Below are the code and all the weights of a small trained network. Each question names an input and a target symbol and asks about switching units off, where a switched-off unit gives its printed mean instead of its output.

import numpy as np


def w(rows, s, z=0):
    codes = np.array(rows[::2]) - 128.0
    scale = np.full(codes.shape[1], s)
    scale[-1] = z or s
    return codes * scale


def norm(h):
    return h / np.sqrt((h * h).mean(-1, keepdims=True) + 1e-5)


def f(y):
    return y / 2 * (1 + np.tanh(0.7978845608 * (y + 0.044715 * y**3)))


def softmax(a):
    e = np.exp(a - a.max(-1, keepdims=True))
    return e / e.sum(-1, keepdims=True)


def log_softmax(a):
    a = a - a.max(-1, keepdims=True)
    return a - np.log(np.exp(a).sum(-1, keepdims=True))


def net(x, mask):
    ids = ['ΓΠΨαβδεζθφω'.index(c) for c in x.split()]
    T = len(ids)
    res = E[ids] + P[:T]
    r = norm(res)
    for j in range(3):
        rows = slice(2 * j, 2 * j + 2)
        q, k, v = (r @ M[0][rows].T for M in (Q, K, V))
        z = softmax(np.where(np.tri(T) > 0, q @ k.T / 2**0.5, -1e9)) @ v
        o = O[0][rows]
        res = res + np.where(mask[j], z, o[:, -1]) @ o[:, :-1]
    y = f(norm(res) @ A[0][:, :-1].T + A[0][:, -1])
    res = res + np.where(mask[3:7], y, B[0][:, -1]) @ B[0][:, :-1]
    return log_softmax(norm(res)[-1] @ U[:, :-1].T + U[:, -1])


Q, K, V, O, A, B = {}, {}, {}, {}, {}, {}
E = w([
[166,149,59,128,158],'Γ',
[39,84,139,138,129],'Π',
[108,109,124,213,51],'Ψ',
[172,148,206,134,124],'α',
[100,119,147,202,66],'β',
[118,198,68,63,104],'δ',
[116,126,106,226,79],'ε',
[118,199,66,62,103],'ζ',
[117,199,66,62,103],'θ',
[147,111,53,93,119],'φ',
[2,44,164,198,59],'ω',
],0.019)
P = w([
[7,231,157,186,139],'0',
[2,175,150,122,166],'1',
[79,176,150,160,175],'2',
[33,128,134,111,164],'3',
[132,168,126,178,171],'4',
[57,73,132,80,129],'5',
[170,167,105,186,159],'6',
[87,65,109,93,134],'7',
[199,131,97,165,111],'8',
[96,67,89,111,137],'9',
[177,102,65,156,96],'10',
],0.0086)
Q[0] = w([
[104,64,186,56,198],'H0',
[57,111,137,173,107],'H0',
[170,244,125,176,77],'H1',
[144,143,215,161,139],'H1',
[136,75,221,91,119],'H2',
[30,202,135,124,89],'H2',
],0.011)
K[0] = w([
[75,128,170,83,173],'H0',
[68,139,85,174,142],'H0',
[255,190,152,191,108],'H1',
[113,186,202,169,216],'H1',
[130,140,204,100,161],'H2',
[80,80,121,119,203],'H2',
],0.015)
V[0] = w([
[24,123,203,72,2],'H0',
[113,162,229,126,212],'H0',
[124,120,173,235,193],'H1',
[22,30,74,200,9],'H1',
[160,188,197,67,125],'H2',
[93,85,159,117,184],'H2',
],0.0085)
O[0] = w([
[184,167,68,89,117,252],'H0',
[127,46,77,136,125,110],'H0',
[96,61,126,28,81,139],'H1',
[180,110,175,133,173,160],'H1',
[159,142,101,206,206,84],'H2',
[131,188,143,186,2,93],'H2',
],0.0081,0.0031)
A[0] = w([
[156,6,120,144,66,80],'N0',
[163,84,174,170,158,253],'N1',
[104,123,109,49,211,171],'N2',
[17,196,122,93,27,205],'N3',
],0.011,0.0042)
B[0] = w([
[129,196,109,158,10,177],'N0',
[63,76,137,155,146,149],'N1',
[191,59,150,151,134,162],'N2',
[93,89,164,142,149,248],'N3',
],0.012,0.013)
U = w([
[95,91,196,193,139,140],'Γ',
[131,149,89,141,67,253],'Π',
[201,134,172,88,129,139],'Ψ',
[96,71,4,83,135,31],'α',
[148,134,114,101,145,73],'β',
[133,173,89,155,183,125],'δ',
[163,107,169,87,136,47],'ε',
[137,168,99,151,170,79],'ζ',
[138,173,100,155,174,112],'θ',
[166,180,208,167,179,61],'φ',
[128,144,108,111,142,53],'ω',
],0.016,0.0044)

Each question gives the input, a string of symbols that net reads in full, and the target symbol t.
The units are the heads (2 rows each of Q, K, V and O) and the neurons (one row each of A and B). Each row of codes is followed by its name. A weight is (code - 128) times the scale printed after its matrix; where a second scale follows, it is the last column's (O, A, B and U).
mask holds one flag per unit, heads first, then neurons. A switched-off unit (its flag False) gives its mean, the last column of its rows in O or B, instead of its output. The means were averaged over made-up inputs and are rounded, as every weight is.
A unit's drop is (log p(t) with every unit on - log p(t) with that unit switched off) / (log p(t) with every unit on - log p(t) with every unit switched off).
The circuit of an input: a set's keep is (log p(t) with only the set's units on - log p(t) with every unit switched off) / (log p(t) with every unit on - log p(t) with every unit switched off). Starting from all 7 units, units are removed one at a time, each time the one whose removal leaves the highest keep (on an exact tie, the one counted first), for as long as the keep stays at least 0.8.
circuit, biggest first: the units of the circuit, biggest drop first
top k neurons: the k neurons with the biggest drops, biggest first
which heads matter: for each layer, one digit per head in row order, 1 if its drop is at least 0.15 and else 0, layers parted by /
input α Γ Π ζ α Γ δ α ε α, target Π: which heads matter => 010
input δ ε Γ β φ Ψ ζ, target φ: circuit, biggest first => H0, N0
input Π α ω θ Γ α β Γ φ ω, target Π: circuit, biggest first => N0, H0
input Π δ δ δ δ Ψ ω δ, target Ψ: circuit, biggest first => H1, N2
input δ α ε Ψ ζ Π α α δ, target α: circuit, biggest first => N0
input ε δ ε θ α α Ψ θ θ, target Ψ: circuit, biggest first => N2, H1, H2
input Ψ α Γ Γ Ψ θ, target Γ: circuit, biggest first => H0, H1, N2
input θ δ θ ζ, target δ: circuit, biggest first => H1, H2
input ζ Ψ δ α θ, target δ: circuit, biggest first => H1, N0
input Ψ δ α β δ Ψ Ψ ζ, target Ψ: circuit, biggest first => H1, N2
input α δ α ω Γ ω ζ ε Ψ ζ, target ε: circuit, biggest first => H1, N2
input ε φ α φ ζ ε α Γ Γ, target α: which heads matter => 011
input θ δ α Ψ φ β β φ Γ α θ, target Γ: circuit, biggest first => H0, N3
input α ζ Ψ β θ, target Ψ: top 2 neurons => N2, N1
input ω α δ ζ δ, target δ: top neuron => N0
input Γ ε δ, target Γ: top 2 neurons => N3, N2
input ζ Ψ δ Γ ζ δ Ψ Ψ δ ζ, target Ψ: top 2 neurons => N2, N1
input δ θ Γ α θ α, target Π: which heads matter => 110
input θ ε Ψ θ δ ε, target Π: top 3 neurons => N0, N3, N2
input Γ α Γ, target Γ: which heads matter => 100
input δ α α Ψ α α α Ψ, target Π: which heads matter => 010
